Below are the code and all the weights of a small trained network. Each question names an input and a target symbol and asks about switching units off, where a switched-off unit gives its printed mean instead of its output.

import numpy as np


def w(rows, s, z=0):
    codes = np.array(rows[::2]) - 128.0
    scale = np.full(codes.shape[1], s)
    scale[-1] = z or s
    return codes * scale


def norm(h):
    return h / np.sqrt((h * h).mean(-1, keepdims=True) + 1e-5)


def f(y):
    return y / 2 * (1 + np.tanh(0.7978845608 * (y + 0.044715 * y**3)))


def softmax(a):
    e = np.exp(a - a.max(-1, keepdims=True))
    return e / e.sum(-1, keepdims=True)


def log_softmax(a):
    a = a - a.max(-1, keepdims=True)
    return a - np.log(np.exp(a).sum(-1, keepdims=True))


def net(x, mask):
    ids = ['Ωγζηθμξ'.index(c) for c in x.split()]
    T = len(ids)
    res = E[ids] + P[:T]
    u = 0
    for l in range(2):
        q, k, v = (norm(res) @ M[l].T for M in (Q, K, V))
        z = softmax(np.where(np.tri(T) > 0, q @ k.T / 4**0.5, -1e9)) @ v
        res = res + np.where(mask[u], z, O[l][:, -1]) @ O[l][:, :-1]
        u += 1
        y = f(norm(res) @ A[l][:, :-1].T + A[l][:, -1])
        res = res + np.where(mask[u : u + 8], y, B[l][:, -1]) @ B[l][:, :-1]
        u += 8
    return log_softmax(norm(res)[-1] @ U[:, :-1].T + U[:, -1])


Q, K, V, O, A, B = {}, {}, {}, {}, {}, {}
E = w([
[154,117,129,139],'Ω',
[139,111,154,123],'γ',
[3,101,107,102],'ζ',
[139,106,118,137],'η',
[167,96,141,145],'θ',
[132,96,137,171],'μ',
[182,110,117,121],'ξ',
],0.025)
P = w([
[107,238,172,71],'0',
[179,118,255,78],'1',
[151,117,174,151],'2',
[129,110,170,147],'3',
[108,113,165,138],'4',
[134,121,164,125],'5',
[147,119,174,122],'6',
[164,120,174,138],'7',
[158,134,182,112],'8',
[170,130,187,134],'9',
[161,163,225,81],'10',
],0.0072)
Q[0] = w([
[120,179,153,144],'0.h1',
[88,247,54,90],'0.h1',
[17,160,52,142],'0.h1',
[175,134,65,83],'0.h1',
],0.011)
K[0] = w([
[143,108,86,9],'0.h1',
[106,81,82,95],'0.h1',
[169,58,114,141],'0.h1',
[148,74,102,142],'0.h1',
],0.014)
V[0] = w([
[16,178,175,154],'0.h1',
[55,254,90,81],'0.h1',
[125,177,205,243],'0.h1',
[249,155,165,118],'0.h1',
],0.0068)
O[0] = w([
[254,111,124,180,158],'0.h1',
[120,82,21,227,51],'0.h1',
[188,201,194,168,253],'0.h1',
[116,70,119,123,196],'0.h1',
],0.0083,0.007)
A[0] = w([
[222,142,237,109,120],'0.n1',
[146,106,215,70,218],'0.n2',
[187,228,191,21,160],'0.n3',
[72,182,174,156,36],'0.n4',
[131,196,169,253,241],'0.n5',
[53,100,90,142,124],'0.n6',
[196,157,9,7,252],'0.n7',
[75,244,237,29,83],'0.n8',
],0.0069,0.0022)
B[0] = w([
[72,104,111,132,244],'0.n1',
[198,145,81,135,199],'0.n2',
[130,115,126,193,189],'0.n3',
[121,131,99,125,126],'0.n4',
[180,97,105,1,187],'0.n5',
[97,222,110,129,122],'0.n6',
[155,187,163,65,124],'0.n7',
[104,90,150,116,165],'0.n8',
],0.0085,0.011)
Q[1] = w([
[124,103,147,180],'1.h1',
[154,9,176,88],'1.h1',
[126,72,137,89],'1.h1',
[118,51,115,109],'1.h1',
],0.015)
K[1] = w([
[74,78,227,43],'1.h1',
[2,152,56,80],'1.h1',
[78,222,46,106],'1.h1',
[133,200,54,28],'1.h1',
],0.0078)
V[1] = w([
[127,205,188,174],'1.h1',
[251,142,102,160],'1.h1',
[168,138,127,56],'1.h1',
[96,161,60,71],'1.h1',
],0.011)
O[1] = w([
[87,119,253,141,101],'1.h1',
[163,143,152,218,195],'1.h1',
[213,175,154,103,166],'1.h1',
[122,196,128,105,4],'1.h1',
],0.014,0.0043)
A[1] = w([
[127,120,128,80,59],'1.n1',
[31,90,176,93,207],'1.n2',
[84,74,175,93,48],'1.n3',
[123,129,137,32,139],'1.n4',
[171,96,246,110,239],'1.n5',
[208,113,144,112,185],'1.n6',
[154,41,121,113,118],'1.n7',
[112,155,3,105,253],'1.n8',
],0.011,0.0021)
B[1] = w([
[92,36,71,181,137],'1.n1',
[77,69,64,2,161],'1.n2',
[127,49,28,120,146],'1.n3',
[131,51,142,94,173],'1.n4',
[24,121,145,114,254],'1.n5',
[92,196,33,60,206],'1.n6',
[87,166,106,144,181],'1.n7',
[7,243,223,176,185],'1.n8',
],0.0071,0.0092)
U = w([
[125,102,218,108,254],'Ω',
[108,98,125,98,29],'γ',
[52,170,129,132,102],'ζ',
[93,33,129,71,103],'η',
[157,51,58,147,88],'θ',
[137,162,169,10,124],'μ',
[139,157,96,96,137],'ξ',
],0.014,0.004)

Each question gives the input, a string of symbols that net reads in full, and the target symbol t.
The units are the heads (4 rows each of Q, K, V and O) and the neurons (one row each of A and B). Each row of codes is followed by its name. A weight is (code - 128) times the scale printed after its matrix; where a second scale follows, it is the last column's (O, A, B and U).
mask holds one flag per unit, layer by layer, with each layer's heads first. A switched-off unit (its flag False) gives its mean, the last column of its rows in O or B, instead of its output. The means were averaged over made-up inputs and are rounded, as every weight is.
A unit's drop is (log p(t) with every unit on - log p(t) with that unit switched off) / (log p(t) with every unit on - log p(t) with every unit switched off).
The circuit of an input: a set's keep is (log p(t) with only the set's units on - log p(t) with every unit switched off) / (log p(t) with every unit on - log p(t) with every unit switched off). Starting from the 12 units with the biggest drops (on a tie, the unit counted first), units are removed one at a time, each time the one whose removal leaves the highest keep (on an exact tie, the one counted first), for as long as the keep stays at least 0.8.
circuit, biggest first: the units of the circuit, biggest drop first
unit that matters most: the unit with the biggest drop
top k neurons: the k neurons with the biggest drops, biggest first
drop when u is switched off: that unit's drop, to one decimal
input ξ μ ξ, target μ: circuit, biggest first => 0.h1; 1.h1; 0.n7
input η γ γ μ Ω μ γ, target ζ: circuit, biggest first => 0.h1; 1.h1; 1.n8
input ξ γ μ θ, target μ: circuit, biggest first => 1.h1; 0.h1
input γ μ μ θ γ ξ μ, target θ: unit that matters most => 0.h1
input ξ η θ, target μ: circuit, biggest first => 0.h1; 1.h1; 0.n7
input Ω μ μ ξ ζ μ γ μ μ Ω θ, target η: circuit, biggest first => 1.h1; 0.n5; 1.n1
input γ ξ γ γ, target θ: circuit, biggest first => 0.h1; 1.h1
input γ μ Ω η μ μ μ, target θ: circuit, biggest first => 1.h1; 0.h1
input η μ μ ξ η μ μ, target ζ: top 2 neurons => 1.n8; 0.n3
input γ Ω μ μ μ μ θ ξ γ μ ξ, target θ: circuit, biggest first => 1.h1; 0.h1
input θ μ ξ, target η: top 3 neurons => 0.n5; 0.n3; 0.n8
input θ μ γ μ Ω μ ξ, target η: top 3 neurons => 0.n5; 0.n8; 0.n3
input η γ θ μ μ θ μ μ μ ξ, target ζ: top 4 neurons => 1.n8; 0.n5; 0.n2; 0.n6
input ξ η γ γ μ Ω ζ μ γ μ θ, target η: top 2 neurons => 0.n5; 0.n1
input η γ θ μ μ μ ξ, target ζ: top 3 neurons => 1.n8; 0.n5; 0.n2
input η γ μ η ξ μ ξ μ ξ μ, target ζ: top 3 neurons => 0.n2; 0.n3; 1.n8
input γ ξ μ ξ, target θ: top 2 neurons => 0.n5; 1.n8
input ξ γ η μ γ μ θ Ω, target μ: top neuron => 0.n7
input ξ η μ ξ μ η θ θ μ Ω, target μ: drop when 0.h1 is switched off => 1.9
input Ω γ ξ γ, target ξ: drop when 0.n3 is switched off => 0.0
input ξ Ω η μ Ω γ η, target μ: drop when 0.h1 is switched off => 1.3
input μ μ μ ξ γ η μ γ γ η, target Ω: drop when 1.h1 is switched off => 1.3
